Here is a tiny trained network, its code and every weight. The questions are about switching its units off for an input and a class, where a switched-off unit gives its printed mean instead of its output.

import numpy as np


def w(rows, s, z=0):
    codes = np.array(rows[::2]) - 128.0
    scale = np.full(codes.shape[1], s)
    scale[-1] = z or s
    return codes * scale


def f(y):
    return np.maximum(y, 0)


def log_softmax(a):
    a = a - a.max(-1, keepdims=True)
    return a - np.log(np.exp(a).sum(-1, keepdims=True))


def net(x, mask):
    res = np.array(x, float).reshape(1, 7) / 4 @ E
    y = f(res @ A[0][:, :-1].T + A[0][:, -1])
    res = res + np.where(mask, y, B[0][:, -1]) @ B[0][:, :-1]
    return log_softmax(res[-1] @ U[:, :-1].T + U[:, -1])


A, B = {}, {}
E = w([
[148,103,138,122],'x0',
[129,138,125,126],'x1',
[150,98,137,128],'x2',
[170,71,160,126],'x3',
[160,112,7,139],'x4',
[133,116,135,133],'x5',
[92,168,122,255],'x6',
],0.0091)
A[0] = w([
[214,122,2,135,88],'neuron 0',
[130,210,124,142,253],'neuron 1',
[130,97,116,48,58],'neuron 2',
[126,190,148,177,171],'neuron 3',
[117,153,106,26,190],'neuron 4',
[81,120,110,108,63],'neuron 5',
],0.011,0.0036)
B[0] = w([
[132,200,237,83,255],'neuron 0',
[171,87,118,83,216],'neuron 1',
[88,230,108,255,200],'neuron 2',
[233,167,131,117,214],'neuron 3',
[178,130,75,178,228],'neuron 4',
[145,63,113,99,133],'neuron 5',
],0.0095,0.0072)
U = w([
[152,94,102,124,204],'0',
[117,116,120,141,186],'1',
[17,200,225,114,102],'2',
[112,125,108,171,148],'3',
[120,107,100,152,164],'4',
[158,112,52,246,51],'5',
[116,111,104,127,131],'6',
[32,38,98,99,1],'7',
],0.012,0.0089)

Each question gives the input, the list of numbers given to net, and the class t.
The units are the neurons (one row each of A and B). Each row of codes is followed by its name. A weight is (code - 128) times the scale printed after its matrix; where a second scale follows, it is the last column's (A, B and U).
mask holds one flag per neuron, in row order. A switched-off neuron (its flag False) gives its mean, the last column of its row in B, instead of its output. The means were averaged over made-up inputs and are rounded, as every weight is.
A unit's drop is (log p(t) with every unit on - log p(t) with that unit switched off) / (log p(t) with every unit on - log p(t) with every unit switched off).
The circuit of an input: a set's keep is (log p(t) with only the set's units on - log p(t) with every unit switched off) / (log p(t) with every unit on - log p(t) with every unit switched off). Starting from all 6 units, units are removed one at a time, each time the one whose removal leaves the highest keep (on an exact tie, the one counted first), for as long as the keep stays at least 0.8.
circuit, biggest first: the units of the circuit, biggest drop first
unit that matters most: the unit with the biggest drop
top k neurons: the k neurons with the biggest drops, biggest first
drop of u: that unit's drop, to one decimal
input [-7,-5,-7,-7,3,-2,1], class 0: unit that matters most	neuron 1
input [-5,6,4,2,0,3,-7], class 5: circuit, biggest first	(neuron 2; neuron 4)
input [-2,3,-4,-1,-6,-7,6], class 1: circuit, biggest first	(neuron 0; neuron 1)
input [2,-1,8,-8,1,0,8], class 0: circuit, biggest first	(neuron 2; neuron 1)
input [-4,5,1,3,3,2,-8], class 5: circuit, biggest first	(neuron 2; neuron 4)
input [0,1,-7,-8,-7,-3,-6], class 6: top 2 neurons	(neuron 4; neuron 0)
input [-7,0,-8,-3,2,-6,7], class 0: top 2 neurons	(neuron 1; neuron 2)
input [-8,1,2,0,-7,3,5], class 3: top 2 neurons	(neuron 0; neuron 3)
input [-4,3,5,-5,-5,8,8], class 1: top 3 neurons	(neuron 4; neuron 2; neuron 1)
input [8,-6,3,4,0,-3,-7], class 3: top 3 neurons	(neuron 2; neuron 3; neuron 1)
input [3,8,0,-4,-5,-6,-2], class 4: top 2 neurons	(neuron 0; neuron 4)
input [-8,6,-8,-4,1,-1,4], class 0: top 4 neurons	(neuron 1; neuron 2; neuron 3; neuron 4)
input [0,-4,8,3,6,3,6], class 0: top 2 neurons	(neuron 2; neuron 0)
input [2,4,-5,-2,-4,5,7], class 5: unit that matters most	neuron 0
input [4,-8,-8,-8,-2,-8,1], class 0: circuit, biggest first	(neuron 1; neuron 2; neuron 0)
input [0,5,-8,5,5,-8,6], class 0: top 3 neurons	(neuron 2; neuron 1; neuron 3)
input [4,3,0,1,8,1,8], class 2: top 2 neurons	(neuron 0; neuron 4)
input [5,-5,6,-8,-6,6,-8], class 5: drop of neuron 2	0.3
input [-6,0,-1,-5,-4,-3,8], class 5: drop of neuron 0	0.7
input [-1,-3,0,-2,5,-2,-5], class 2: drop of neuron 0	1.2
